Each row has a class, written as a number after it; each block has new classes, again numbered from 0 up.
[ -5 -18 -40 -23 -12 104  35  11 -53 -58  11  12   8 -66 -16   8 -38 -32
 -65 -16 -13  -2 -37  15   7 -26   7 -22  28 -50 -35  12  62]	7
[-34 -72   3 -34 -33  41  15   5   8   9 -25  44  36   0  25 100 -17 -67
 -92  -1 -21 -46 -31  65 -71  14  50 -23 -16  12  16   1  63]	6
[ 54 -11 -11  -9   7  23   1 -32 -27 -35 -11  34 -26  24  24   2   0 -65
 -25  -6  29 -30 -13  25  64 -54 -77  -5 -37 -27 -12  28  43]	5
[ 34  -3  -7   9  -4 -36 -11   2   1 -27   7  44 -21  37  30   6 -22 -65
 -37 -37  35 -45  -2  34  38 -29 -50  27 -45   7  27  18  29]	4
[-26 -16 -39  -6  14  26  -2   5  -6 -25   4  10   0 -14 -10  21 -28 -13
 -86 -26 -20 -18  14  21 -17   7  39 -24  15 -49 -13  17 -20]	4
[ 28  38   3   6   2 -65 -45  -5  44   6 -16  -6 -36  37  30 -43   9 -10
  56  34  32 -17  32 -42  45 -12 -54  37 -20  -1   4  32   0]	2
[ 23 -48 -46  49  38 -38 -70  33  46  31  -6 -33   7  50 -18   0  28  11
  -1  44  13 -36  35  24 -16   1  24   0   4  53  59 -63 -33]	0
[  2   0 -38   5  17  47   0  42 -28 -29   1 -23  -6 -56 -37 -53 -15  -3
 -10  15 -22 -12   1  -2 -11 -30 -26  -2  38  -8 -17 -11  23]	3
[-21 -21 -23  -4 -52  74  12  88  -9 -26  22 -32  25 -63 -33  14 -52   5
 -61  38 -19 -19 -10  41 -74  -3  66   6  52  -1   3 -41  27]	7
[ 39  12 -11  26  36 -76 -40  -4  27 -10 -13 -47 -27  54  14 -17 -13  13
   9  29  26 -14  40 -19  38 -49 -51  34 -35  28  11  29 -48]	1
[ 38 -33 -25  43  37 -39 -71  38  38  13 -18 -22   0  56 -16   1  29  -4
  -3  57  15 -42  23  27  -2 -21  -4  10  -6  50  56 -50  -4]	0
[ 18  21 -26   8  17 -27  -5   9   5 -24   5 -57 -19  10  -9 -43 -43  33
   9  19   7  22  28 -35  25 -37 -25  16  12 -13 -25  26 -66]	1
[ 12  -4  -1 -29 -18 -13 -11 -13  24  11  -6  35  -4   5  39  32 -19 -46
 -24  11  -1 -10   2   3   1  20 -14   2 -11 -19   3  45   9]	6
[-10  10   4 -15 -26  13 -26  37   6 -18 -14  10  -7 -24 -18  -7 -37 -28
 -15  36  -1  -7  -4  15 -40  16  11  10  10 -38  -9  19  27]	4
[  9  11 -33  27  53 -55 -43   6  21   4  -3 -34  -6  11  -7 -22  19  15
  -1  13  -8 -21  47 -10  -7 -24  -9  18  -8  31  28  25 -39]	3
[-14   5 -16  -5   0  39 -10  47 -14 -41 -18 -13   1 -20 -37  -1 -30 -14
 -67  24 -22 -14  12  32 -38 -21  27 -10  27 -48 -18  10   6]	4
[ 19   1 -29  36 -15 -52 -34  47  43  17  19 -50 -12  17   2 -71 -17  27
  49  29  35 -29  36 -20  14 -19 -17  43  20  34  21 -40 -47]	2
[ 11 -31 -25  31 -23 -39 -39  67  49  41  28 -61  19  -5  -2 -23 -28  31
   4  48   7 -21  35   6 -41  15  30  23  31  47  38 -54 -76]	6
[  5 -11 -39  12 -29  15   5  65   7  -3  14 -21   4  14 -17 -25 -33  -2
 -41   8  -7  -2   9  31 -26 -13  41   5  37   9  27 -42 -22]	0
[ 37  18 -10   7 -35 -14  11  55  -5 -24  11 -45 -24   0  -7 -60 -71  -2
  19  26  25   6  -4  -3  19 -50 -50  43   0  12 -14  -2 -13]	1
[ 20 -34 -46  29  40 -15 -39 -23   4  -8  31 -19   9 -13   5  -5   3   7
  12   3  34 -22  12  -5  26 -10 -19   4   9  17  18 -13 -17]	7
[ -2  -5  16 -12 -16  -7  -4   3  -6 -11  -7 -29   3   9   2  10 -11 -12
  -8  23  20  -9  -6  17 -32 -27  -9  14  -1   4  -3   2  18]	5
[ 21  38  -4  -1  27 -14 -11  -5 -17 -60  -9   3 -31  12   1 -28 -22 -23
 -33 -10   7  -6  17 -10  45 -44 -54   6  -2 -47 -27  57   6]	4
[-20 -60 -49  12  -4  44 -21  43  16  30  22 -48  41 -51 -35 -14 -33  46
 -23  48 -21  -6   8  11 -55  27  74 -31  67 -10  -7 -56 -68]	6
[ 30  31  -5  18   1 -54 -54  11  31  10  13 -68 -26   6   0 -62  -8  32
  75  62  38  19  39 -40  -1  -6 -25  36  11  -5  -7  14 -61]	5
[-15 -17 -15   9  28 -57 -20 -47  10   1  34 -25  19  -1  26  24  -3  10
  14 -22  33 -10  10  -8   0  11  -6  17   5  36  22   6 -15]	7
[  2 -19  19   3  -7 -38 -21  26  23   0 -23 -35   6  35  -8  19 -24  -2
  11  56  18 -24   6  23 -43 -24 -17  30 -12  48  13 -16  16]	1
[ 20  10 -21 -10   8   3  16   6 -11 -39 -18 -16 -27  22   4  -1 -41 -18
 -42   2  -3   2  10  -7  26 -51 -30   7 -19 -19 -25  45  -5]	1
[ 16   0 -33 -12   1 -46   0 -46  27  15   4  17 -24  36  35   6 -31 -21
  21 -22  27  12  16 -20  30  17 -33  12 -32  -4  -2  48 -34]	1
[-16   8  14   3   9 -37 -28   4   3 -17  13 -27   4 -10  -7 -15 -25  10
  -2   9  21 -12   2   3 -19  -3 -22  16  26  -4  -9  -7   5]	4
[ 28  50  23 -33 -27  -7   0  10 -13 -37  -2 -20 -33 -31  27 -65 -54 -22
  16  37   4  33  -3 -57  41 -21 -60  21  17 -53 -43  68   9]	6
[ 53  10   5  -3 -16 -27   2 -13 -15 -33  -3  13 -40  47  46 -13 -16 -70
 -14 -21  44 -25   2  10  52 -64 -71  35 -58   6  16  44  24]	5
[-13   2  -9 -12  15 -33  16 -24 -11  -9  13   4   7  -8  17   0 -11 -19
  -7 -39   6  -8  -7  -6  -8 -12 -31  14  -2  26  10  28  23]	3
[  0 -23  -1  -3  13 -48 -12 -49  11   8  16 -12   5  34  33  27   3  -9
   9 -20  40 -12   9  -4  -4  -3 -10  10 -16  21  14   8 -25]	5
[ -3  -7 -58  21  59 -56 -20 -33  16   8  21 -18  -1  11  18 -14  14  13
 -11 -42  -1 -10  49 -23   8  -8   4   6  -4  19  28  29 -69]	3
[-39 -25 -44  -8  27 -34  14 -80  -4   5  56 -13  29 -24  36  28 -15  14
  -7 -76  22  10   5 -16  11  35  14  -7  25   4   8   9 -47]	7
[  11   20  -21  -57  -53  109   83   33  -67  -70  -15   75  -10   -6
  -10    4  -51  -93 -110  -48  -32    5  -54   49   27  -46  -17  -19
   26  -72  -16   20   90]	0
[ 30 -19 -53  28  13 -69 -16 -13  29  18  28   8  -9  66  40  -6  -3 -22
 -15 -51  32 -14  21  11  43  -7 -10  19 -21  42  58 -10 -50]	0
[  0  -7 -35 -12   7  23   8  21  -3 -26 -20  15  -4  32  -2  30 -13 -34
 -88 -10 -27  -6  -1  20   1 -20  35 -16  -2 -21  12  23  10]	0
[ 25  19  -6   4  -1 -62 -37   6  40  10  -9 -30 -30  27   9 -23 -25   8
  50  46  29   7  27 -33   8   3 -51  38 -13  16   2  25 -24]	1
[ 45  38  -2  -2 -11 -35   5  -2  -8 -37  -8   5 -49  38  45 -68 -16 -50
  23 -27  44 -17   3 -37  85 -72 -80  49 -39  -6  -5  44  35]	2
[  4  48 -18 -35 -10  15  29  -6 -30 -38   1  13 -31 -42  14 -53 -34 -38
   3 -26 -10  26  -4 -38  18 -13 -50  13   9 -41 -30  72  39]	3
[-40 -37  -9  17   1 -13 -44  31  30  20  10 -51  49 -22 -27  48   3  34
 -14  54   2 -33  14  41 -97  22  68  12  37  47  36 -49  -3]	7
[-21 -35 -38  16  27 -14 -38   5  23   8   0  -2  15  11 -16  29  -8   3
 -59   6  -9 -34  35  36 -40  19  60 -16   6 -14  21  -5 -48]	4
[ -9 -16  -7   2  -4 -39  -5   1  20  10   4 -36   6  18  -3   6 -36  20
  13  15  21  -3   1   4 -27  -8  -7  20   2  31  -2  -8 -20]	1
[ 15   2  27 -20 -15 -11   9  12  -1 -28 -35   8 -13  33   7  37 -31 -48
 -20  25  10 -25 -17  31  -5 -42 -53  25 -33  18  -8  22  65]	1
[-16 -16 -53   8  38 -29  -9 -49   5  -8  26   9  -1   9  13   5 -23   2
 -48 -57   6  -5  30  -2  21  15  16 -23   8 -37  -4  33 -70]	4
[  0 -38 -41 -22  13  62  30 -45 -38 -41   9  58  10 -27  25  59  -9 -66
 -76 -55  -3 -31 -29  35  42  -7 -21 -32 -13 -28  -6  18  60]	7
[-22  -5  27 -23  -8  20   1  44 -16 -22 -35   7  15 -20 -17  40  -5 -51
 -49  26 -29 -45 -19  44 -70 -27  -5  15  -5  33  19   1  94]	3
[-28 -40 -22 -18  -4  -2  16 -46   1  12  17   7  22  13  21  54  -8 -17
 -29 -42  18 -11  -4  28 -33  13  27 -11   3   2   7   1 -24]	5
[-12   0 -35   9  -8 -35 -41  34  49  33  10 -36   9  15 -16 -16 -12  37
  13  41   0  20  27 -15 -45  44  56   7  41   7  29 -19 -57]	0
[  6  -4 -10   2   0  16 -19  30   4 -16 -19 -30  -9  17 -13   8  -3  -5
 -46  39  -6 -23  23  25 -29 -38  27   6  -9 -16   1  15 -15]	5
[ -51  -57  -17   11   32  -21  -47   16   34   52   -8  -12   48   -4
  -19   67   34   -1  -30   19  -27  -60   30   58 -114   34   75   -2
   11   67   67  -59  -10]	3
[  1  -7  13   9  18 -53 -31 -19  15  -9   2  -8  13  16  19  43   6 -19
   2  13  24 -35   4  19  -5 -10 -25  26 -22  48  31  11  32]	7
[-24 -22  -9  -9 -14   7   2  37  11   2 -14  -8  24  25 -18  33  -9  -8
 -43  13 -13  -6 -12  36 -58   4  53  -2  23  20  23 -30  24]	0
[-38 -27 -20  -7  13 -33   2 -37   3   0  26   5  22  -3  10  19 -24  -2
 -15 -48  21  -4   0   7 -21  31  15  -8  19  -8   1  -2 -27]	4
[ 36   8 -57   1   8 -44  27 -37  -7 -19  43  20 -28  46  51 -40 -26 -29
 -19 -91  33  19   6 -27  91 -19 -46  11  -4  -5  19  25 -38]	0
[  4 -64 -50  27  37  -3 -38 -25  15  11  18  10  22   1   4  42  14 -11
 -19  -1  17 -48  10  35   1  10  17 -13  -8  29  37 -22  -7]	7

A new block, with new classes numbered from 0.
[  5  27  34   3  17   1 -27 -52  13  40 -10  -4 -54  -3  42 -46  11 -19
  11 -34   3 -41  10  35  55  12 -52   6 -45 -48  75  22 -16]	12
[ -8  13   6  18 -10   4  37 -16   4  20  16  35  13  40  27  -3  27  16
  18 -36  -5  22   7   8 -13 -17  26 -29  -2  -6 -15 -28   5]	9
[   5   22   -2   15   14   -1   92    1  -38  -25    6    9  -77  -58
   16   -2  -25  -63   -4  -12 -104   64   21   13   40   16   -7    2
  -28  -49  -23  -74   32]	8
[-23   6  -1   5  -7  -6   4  22 -10  17  13  -8  -1   1  27  -3   7 -16
   8  -3  -2   9  -4   2   2   0   1 -39  32 -48 -25  -3   6]	7
[  3  37   4 -17   1 -19 -53 -38  -2   5   3  -8  31   7  30  30   5  34
 -23  -7 -20   2  -3   5  10 -15 -23  59 -51  12  40  25 -14]	2
[ 26  60  -3  12 -11 -18 -38 -23  16 -12  -2 -12  -6  30  28  -2  -5   7
 -10  -2  -9  -3  16 -20  -5  -5 -13  32   9  14  15  85   4]	0
[-14   7  15  -8   1   0 -10   1 -13   3   5 -18 -10 -61  11  39   4  21
  -5   8   1   5 -10 -34  -3  16  -2 -11  12 -19 -26 -38  19]	7
[  7   7   2  13  22 -19  19 -34   7  -9 -29 -37 -14 -12   6  51  17 -18
 -12 -31  20  13  12  -8   1  -5  20   4  -2  10 -20  46  21]	11
[ -8 -17  15 -22  -1 -17 -36 -51  16  30   7 -17   8  17  58  -3  38  -9
 -37 -59   8  17  27  44   4  10 -22   5 -91  -5  63  20  -1]	9
[ 35 -86 -27 -38 -47  -4   1 -15  17  62 -15  19  45   6 -53  39  11  -1
 -31 -85   9 -13   7  22 -25   2 -21  -5 -16  48 -52 -13 -26]	12
[  3  18  -8 -21 -19   7  28  39  30  -1  14  -8  37 -21  23  87  17  -6
 -40  29  42   2  58 -44  13  -3 -36  41  73  29  -3   1  71]	10
[ 36  17  -5  17  31  19  -1 -30 -32  22  -2  55  -6  28   0 -20 -30  48
  13 -19 -59  44 -27  -1  40  -6  11  -2  -1  -7 -57  27 -45]	0
[-24 -17 -24   9 -17  20  17  11  -6  45   1  -5   9   6  -4 -28 -10 -54
  45   4  13  42  -9   3   4  46  -9 -39  -8 -51  -1  17  -3]	8
[ 20  26   7   9  -9  15  21 -28 -10  -2   9  44  26   8  11 -22  11   4
  23   8 -19  14   2  -9  17  27  -8  38 -12  15   7  39  -9]	10
[ 31  -1 -27   2  23 -49 -21 -78  12  17 -26   0  12 -31  23  27  26  -5
 -17  -7 -40  13  34  16  -2  28  -2  33 -36  39  74  31  -1]	6
[  3  16  -3  39  55  39  20 -30  -4  79 -10 -24 -46 -10 -40  55  -1 -44
  17 -10 -14  47  29  31  -1  53 -43 -59  14 -24  51   3 -77]	1
[  4  -2  -6  10 -11  16   8 -20   0  25   3  31 -25   8   2  -5   2   9
  19   4 -22  19  -3  -6   8 -13 -12 -12 -27 -19  -2 -44 -11]	8
[-37  18 -61 -17   8 -14 -66  45   0  17   5 -34  32 -23  -7  18  -3   8
   7 -63  36  34 -23   1  13  -1  -9   4  37 -39  23  26 -13]	2
[ 19  34 -26  59  -7  51  77   6 -13  51  35  -5  36  -7 -12  61 -49 -41
  87  41  20  39 -20 -40  16  33 -43  36  -3 -71  -2 -78  -2]	12
[ -2 -20 -29 -28 -31 -35 -38   2   5   1  12 -13  31  -2  31  15  36 -30
 -47 -14  12  23  11  -9  45   7 -11  48 -35 -24  10  53  31]	7
[-16  13  25  -2  28  18  -9 -33 -21  41  16  34   5  -9  17  27  12  75
  10 -27 -57  12  -7 -10  10   0   4 -41  12   4 -32 -36 -22]	1
[-30  25   1 -19 -45 -11  -8   4  11  67  31  34  89   2  40  43 -11  61
  25  -5  32  14 -28 -49  44   9 -43  15 -43 -20   7 -38  15]	2
[ 23   4   4  -3 -11 -51  -8  -9  18 -25 -20   0  23  36  25  10 -17  -4
  21 -31  -2 -16  24   6  34 -34 -37  21 -35  11  49  38  -1]	5
[ -6  16  -2  18 -23  -5  30 -10   1  20   1  25 -13 -15 -17  20  18  38
  17 -29   3  14 -14 -11  -7  -4  10 -28 -13 -18  -2 -48  -3]	11
[  5  31 -13  -1  11  12  -1 -13  -2  -9 -12   7  -4 -34   2  19 -43  16
  14  -2   5 -15 -10 -54  25  12 -47  35   8   0 -17 -29  19]	8
[-15   2 -32  18 -13   5 -38  25  -3  30  12  -1  18  23   2 -38 -11  -2
   0 -12 -16  15  -5  32 -38  13  -6 -27  38 -19  30   1 -47]	4
[  3  46   5  -8  -3  -1  13 -24   4 -10   0  17   8 -56  16  22  19  30
  18 -36 -15  -5 -25 -22  15  11  -6  21 -13 -11 -19 -28  27]	3
[-27 -56 -15  12 -25   5  -8  35 -24  59  25 -11  45  17   2 -25 -11 -39
  38 -38 -10  38 -18   8   2  38  20 -31 -20 -82 -40  -4   4]	12
[  9 -10  -1  17  11  -4  15  -5 -12  26   6   5   2 -56  15  68 -11  26
 -16  37 -25  23  11 -47 -18  42 -17  -9  26   8 -25 -60   5]	7
[-10   2   6  10  -5   5  14  16 -12  33   6  20   5  -7  -1   3 -26  18
  18 -19  -6  -2  -6 -17   5  19  -6 -24  30 -22 -26 -43   2]	12
[-16  18 -10   6  -9  -1   6 -29 -11  26  22  19 -14   2  -5  11  20  13
   5 -27   3 -12 -30 -18  -7 -29   6  10 -20  -2 -10 -70   7]	6
[-22  -4 -22  15 -23  -4  16  21  -2  30  16 -18   0 -11   8  16  26  -6
   4 -35  15  38   1   9 -17   6   8 -30   2 -50   2  -6  13]	11
[-25 -16  -4   5 -15  -5 -10  -4 -13  31  26  -8  23   4  36  -2  17  -6
  17 -17  -4  20 -28 -10  -4   9   7 -27  -4 -39 -39  -1   1]	7
[ -2  11   0   1   7 -39  11   9  14 -58   9  18  12  13  28 -42 -23  -7
 -10 -21 -51  -1   9  -3  40   8   3   0  34  46  28   7  10]	10
[ 16  23  25 -16 -22  -7 -34 -26  22 -29   5 -17 -11  -3   9   6  39  -1
 -33  -7 -19 -25   2  19  -6 -16  -5  41 -34  14  32  29   9]	3
[-29 -35 -11   1  -5  -3  62  12   2  41  28  15  44  25  54 -19  -4 -26
  26 -58  20  45  -9  17   9  24   2 -64 -11 -12 -21 -35  12]	9
[ -9 -35  63  48 -36  73  -2  10  -5  31  70   0 -25  32  -8 -42  -9  -1
  39  31  32  14 -42 -24  -4  10  -4  -2 -75 -42   8 -69 -42]	9
[ -4   1  16 -17   9 -18 -49 -34   1 -13   4 -23  13   3  39   2  17  10
 -39   8 -50  -8   4  20  18  -2   3  15  19   7  17  49   1]	7
[ -3  -6  13   6  -6  -7  37 -67   3  49 -12  12  -1  10  42 -12  73 -52
  59 -27  13 -37   3  11  33 -10 -10   6 -88 -60  15 -11  45]	5
[-37  -7  -1   1   1   1   6  12 -13  18  17 -30   0  -4  14  -8   3 -31
  30  -8  40   9 -27  -3 -10  -8  25 -29  -3 -25 -10 -16  16]	6
[-41  36  11   8 -12  39  24  -4 -30  26  46  36   5  22 -10   1  10  38
  10 -35  -8  50 -37   6  -7   6  21 -12  -1 -21  -8 -57 -13]	9
[ 16  45  -9  -7   6 -23 -23 -26  17 -22 -17  -2  20  17   2  20   9   4
 -32 -17 -28 -18  10  19 -15   7 -16  29  16  33  26  48  -5]	3
[  6  71   9  12  11  14 -16 -62 -15  10   7  39 -36  -9  11 -61  -7  58
  25  -8 -32 -34 -47 -14 -18  27 -14 -10  -7  20  18 -22 -31]	0
[-29  45   2 -15   4  10 -13 -30  -2   6  -4  61  52  39  14 -64  40  68
  64  22  18 -75 -34 -23   3  -6  33 -40  24  15  -2  -7   4]	1
[  7 -39 -14  -4   5  37 -14  17  -9  32  -5  -7   4 -41  17   3 -12  -5
  24  34  32  19   7 -31   7  28 -26   4  -7 -38 -24   3  13]	8
[-31   4  -1  10 -10   6  25   5 -11  47   9 -14   4 -13  14  15  10  -4
   9 -33  32  12 -13  -8  -8  23 -13 -29  -8 -52 -23 -13  18]	11
[-16 -30  53 -38  52  22  -9 -49  12  73 -22 -26 -16 -16  76 103  27  36
 -77  25  66 -20  28  -3  -7 -38 -21 -36   0  59 -39 -43  27]	4
[  4 -34   1   9  27 -30 -29   6 -14 -33 -19   7  16 -11  -8 -32 -36  38
  30  14 -44 -21 -16  -6 -13 -15  52 -35   7  12 -11 -47 -11]	6
[-38   9 -46 -23  19   1  35  64 -33   5  -6  33   0   4   2  -8  19  -6
  11  -4  67  48   2  10 -13  -4  28 -63  24 -22 -15 -34  14]	10
[ 30  21  33  16  11 -12 -12 -49   8  -6 -22  -1 -16 -32  21  30  11  51
 -21  11 -21   2  26 -12   0  17  -4  25   3  32  25  61  -4]	11
[-31   2 -16   7 -20  12  14  32 -11  39  22   7  -4 -12  27 -31   4 -25
   9  -4  35  20 -16  -3   2  18  -5 -26  -4 -37   1 -37   1]	4
[-37 -51  -4  -9   2  -1 -22  15 -11  41  20 -24   0  12  66 -23  50 -27
   2  26  48   3 -11  11 -17  -6  21 -58 -19 -52 -18  -9  18]	7
[  8  22 -16  -3   3  20  29 -23  -3  10  -2  20  20 -22 -27  16  15   4
  18 -13 -22  -6 -34  16  -9  17  -5  -1  -8  -7  -9 -53  -6]	3
[  7  34 -19 -20 -15  -9 -60  -8  11  -5  20 -19  50  38  24  45  38  18
 -38  12 -12  -5  44   0  -6 -22 -22  55  -2  11  45  60   9]	1
[ 19   3 -11 -15   6  -7 -12 -46  18 -16 -14 -28   3  -1  26  23  -8 -24
 -16   4 -24  -2  19   8   9 -10 -33  38 -28  24  26  16  15]	8
[ 11  -6  -6   2  24  18  15   1 -19  29  -7   5   5 -46  -4  21 -34  12
  22 -11  -1   4  -6 -10  17  32 -22   0  11 -24 -15 -46  -2]	12
[ -2  27  28  10  -6 -59  27  -1 -16 -49 -16   0  69  49  26  47 -44  -6
  57  16 -31  33   5 -31  66 -36  25  30 -82 -36  -5   8  48]	5
[-11  31  14  47 -21 -20  48  19 -18  -1  32  51  11  27  11  -9 -44  24
  36  -9 -83  18 -13 -45  32  -1  30  -9  29 -33 -48 -78  24]	12
[ 13  36  -4  -3  -7  48  17  -3  -5  25   9  32   9  -9 -14  11  12  40
  20 -34  18  12   3  19  -5  -6 -25  12  10 -28  10 -25 -21]	9
[ 33  16  21   1  14  28  11 -50  25  -5 -10   2  12  24   6  -1   7  -5
  -2   2   8 -29  19  29  18  -2 -25  33  -8  28  48  22 -17]	9
[-32 -28  37  -4 -28   8 -22  70 -43  15   7  -4 -29 -26 -42  68   9  56
  19  -7  35  75  -1 -33 -34 -27  48 -44 -11 -34 -49 -15   2]	5
[-15 -15 -26  -3 -24 -17   8   7   0  39  11   7  45  19  12 -10  19 -35
  12 -50 -10   6 -13   3  26  -2   2   7 -20 -39 -39   3  13]	2
[ -9  11 -17  -9   2   5  48   3   5   7   9   9  92  46  43 -31 -19 -39
  43 -24 -29 -26   0  28  28   3 -30 -13  41 -28 -24   7  25]	10
[ -42   28  -26   -4   34  -16   30  -15  -20   17    2  -25  -20   23
  -26   80   -7  -29  -25  -12   23   23  -20   10  -12  -43   14  -24
  -27    1    9 -114   13]	6
[ 12  20  14  11  -3  18  23  18 -20   9   4  37 -21 -20  -5   2  -6  16
  15 -15   3  20  15 -18  -5  12 -25  -3  -7 -18 -20 -19 -16]	10
[-26  42 -26  20  10  19  36   8 -15  41  17  33  -8  28   6  16  13   5
  32 -28  34   9 -10 -14 -25 -16 -22 -35  10 -36 -19 -80  -6]	10
[ -54   58   25  -17  -24  -19  -33  -14  -12  -10   25   45   38   40
   -8    7   -6   86   25 -100  -55   74  -48    4   40  -37   39  -29
    2    0  -13   19  -24]	10
[ -9 -15   3  20  18  -9  17 -26  12  28  -6 -13  39 -61  25  45 -22  35
  25 -30  -2  14 -17 -52  32  49  -8 -14  22  -5 -25 -10  29]	11
[-33  33  17  29 -11  24 -16   3   9  19  32 -16 -58  23  12  16   3 -12
   9   7 -32  51   4  -1  29 -32  -4 -15  13 -57  31 -13   1]	8
[ -4   3 -30   7   5   6  -8 -15  -4  45  -3  16  21   2   1  29   2  10
 -13  -4  -2  25  -3   5   0   1  -7  -1 -12  -7  10 -46 -18]	4
[ 23  44  -7   0   9 -29 -23 -47  12   6  -2   3 -17  -7  63  29  24  19
 -23  -8 -18  -4  26   6  16 -19 -48  27 -16  -8  45  13  -6]	7
[  0  -4  -9  24   9  15  40 -25  -9  41  -6  15  -8 -28 -23  29  -4  22
  15 -29  16   2 -27 -25  -7  26 -13 -22  -4  -8 -28 -56 -11]	11
[ 38   9  16  32 -13 -31 -42 -32  31 -18 -19 -11 -11   8  -3  16   9  23
 -19  -7 -45   2  37   4  21 -11  -2  32 -22  -7  57  60 -16]	11
[-12   4  -2  -2  -6  27  -2  15   3  83  17   1  23   0  14  57  -4  15
 -29  43  12 -19  17 -48   0  24 -38 -13  19 -46 -41 -65  52]	0
[-14   7 -11   7  -3  23  30   7 -13  40  18  -1   0   9  -5  18  -9 -10
  27  -4  24   6 -20   8 -12   0 -11 -22   7 -26  -2 -69  -5]	12
[-13  -2  -5   3   6  -7  13 -16 -16  -2  -2  14 -10 -10 -16  -9  19   5
  17  -9 -10 -13 -24  -8 -10 -22  50 -13   4   6 -28 -48  17]	6
